Below is a small trained network, with its code and all its weights. Each question gives an input and a target symbol and asks what happens when units are switched off, that is, made to give their printed mean instead of their output.

import numpy as np


def w(rows, s, z=0):
    codes = np.array(rows[::2]) - 128.0
    scale = np.full(codes.shape[1], s)
    scale[-1] = z or s
    return codes * scale


def norm(h):
    return h / np.sqrt((h * h).mean(-1, keepdims=True) + 1e-5)


def f(y):
    return y / 2 * (1 + np.tanh(0.7978845608 * (y + 0.044715 * y**3)))


def softmax(a):
    e = np.exp(a - a.max(-1, keepdims=True))
    return e / e.sum(-1, keepdims=True)


def log_softmax(a):
    a = a - a.max(-1, keepdims=True)
    return a - np.log(np.exp(a).sum(-1, keepdims=True))


def net(x, mask):
    ids = ['βεζλξσφψ'.index(c) for c in x.split()]
    T = len(ids)
    res = E[ids] + P[:T]
    r = norm(res)
    for j in range(2):
        rows = slice(2 * j, 2 * j + 2)
        q, k, v = (r @ M[0][rows].T for M in (Q, K, V))
        z = softmax(np.where(np.tri(T) > 0, q @ k.T / 2**0.5, -1e9)) @ v
        o = O[0][rows]
        res = res + np.where(mask[j], z, o[:, -1]) @ o[:, :-1]
    y = f(norm(res) @ A[0][:, :-1].T + A[0][:, -1])
    res = res + np.where(mask[2:14], y, B[0][:, -1]) @ B[0][:, :-1]
    return log_softmax(norm(res)[-1] @ U[:, :-1].T + U[:, -1])


Q, K, V, O, A, B = {}, {}, {}, {}, {}, {}
E = w([
[90,139,146,144],'β',
[158,55,154,34],'ε',
[60,114,55,161],'ζ',
[140,172,133,117],'λ',
[188,155,137,147],'ξ',
[157,148,44,68],'σ',
[91,249,98,156],'φ',
[190,63,187,173],'ψ',
],0.016)
P = w([
[71,255,87,162],'0',
[88,199,99,69],'1',
[106,157,118,69],'2',
[120,135,117,91],'3',
[129,118,126,96],'4',
[128,99,127,101],'5',
[139,134,137,116],'6',
],0.0063)
Q[0] = w([
[252,65,125,180],'H0',
[20,146,78,241],'H0',
[136,93,108,154],'H1',
[226,151,186,46],'H1',
],0.012)
K[0] = w([
[210,217,247,132],'H0',
[9,108,205,149],'H0',
[163,191,129,160],'H1',
[10,65,127,154],'H1',
],0.012)
V[0] = w([
[59,89,48,127],'H0',
[2,175,215,109],'H0',
[82,33,108,186],'H1',
[225,141,12,145],'H1',
],0.0076)
O[0] = w([
[2,49,54,160,192],'H0',
[24,129,152,250,252],'H0',
[30,27,70,243,9],'H1',
[239,84,82,135,62],'H1',
],0.0044,0.0023)
A[0] = w([
[118,114,154,112,142],'N0',
[183,70,189,141,90],'N1',
[99,127,186,187,79],'N2',
[141,116,55,54,50],'N3',
[148,140,34,149,169],'N4',
[99,10,59,209,161],'N5',
[215,144,130,124,7],'N6',
[30,139,112,126,104],'N7',
[110,119,117,89,104],'N8',
[35,71,217,141,102],'N9',
[101,163,200,137,155],'N10',
[136,172,3,119,114],'N11',
],0.012,0.002)
B[0] = w([
[115,115,150,127,139],'N0',
[86,116,165,195,180],'N1',
[143,125,123,52,171],'N2',
[93,110,65,139,183],'N3',
[142,107,125,173,165],'N4',
[72,6,163,121,199],'N5',
[174,65,116,79,175],'N6',
[103,111,195,157,254],'N7',
[100,113,121,126,145],'N8',
[97,173,174,81,216],'N9',
[136,150,153,76,183],'N10',
[143,144,95,201,201],'N11',
],0.018,0.0062)
U = w([
[108,207,219,92,162],'β',
[106,119,73,35,133],'ε',
[93,85,137,209,113],'ζ',
[195,236,120,89,13],'λ',
[254,152,123,86,221],'ξ',
[158,158,36,143,254],'σ',
[139,237,143,199,112],'φ',
[215,110,220,170,43],'ψ',
],0.012,0.004)

Each question gives the input, a string of symbols that net reads in full, and the target symbol t.
The units are the heads (2 rows each of Q, K, V and O) and the neurons (one row each of A and B). Each row of codes is followed by its name. A weight is (code - 128) times the scale printed after its matrix; where a second scale follows, it is the last column's (O, A, B and U).
mask holds one flag per unit, heads first, then neurons. A switched-off unit (its flag False) gives its mean, the last column of its rows in O or B, instead of its output. The means were averaged over made-up inputs and are rounded, as every weight is.
A unit's drop is (log p(t) with every unit on - log p(t) with that unit switched off) / (log p(t) with every unit on - log p(t) with every unit switched off).
The circuit of an input: a set's keep is (log p(t) with only the set's units on - log p(t) with every unit switched off) / (log p(t) with every unit on - log p(t) with every unit switched off). Starting from the 12 units with the biggest drops (on a tie, the unit counted first), units are removed one at a time, each time the one whose removal leaves the highest keep (on an exact tie, the one counted first), for as long as the keep stays at least 0.8.
units of the circuit, in order: the units of the circuit, biggest drop first
most important unit: the unit with the biggest drop
k most important neurons: the k neurons with the biggest drops, biggest first
heads that matter: for each layer, one digit per head in row order, 1 if its drop is at least 0.15 and else 0, layers parted by /
drop when u is switched off: that unit's drop, to one decimal
input β ε β β λ ψ, target β: heads that matter	01
input ψ ε ζ φ λ ψ ε, target ζ: most important unit	N1
input λ β ζ β φ ψ, target β: units of the circuit, in order	H1, N9
input λ ε φ ξ ε, target ξ: units of the circuit, in order	H0, N5
input ξ ξ λ, target ξ: heads that matter	00
input ε ε ζ φ ζ ε, target ζ: 4 most important neurons	N1, N2, N10, N6
input φ λ ε φ φ ε ξ, target ξ: heads that matter	00
input ψ ε φ, target φ: heads that matter	00
input ε ε ζ λ, target ζ: heads that matter	11
input ψ ε λ β β ε, target β: heads that matter	01
input ε λ ζ φ λ, target ζ: heads that matter	01
input β λ λ σ ε, target ε: heads that matter	10
input ψ ζ β λ ζ β ε, target β: heads that matter	11
input β ψ β ε ξ λ ε, target ξ: units of the circuit, in order	H0
input ψ β σ ε, target ε: 3 most important neurons	N7, N3, N5
input σ σ λ, target σ: drop when N6 is switched off	-0.1
input ξ ξ ξ σ λ, target σ: drop when N3 is switched off	0.2
input ζ ε ε ε ζ σ, target σ: drop when H0 is switched off	0.1
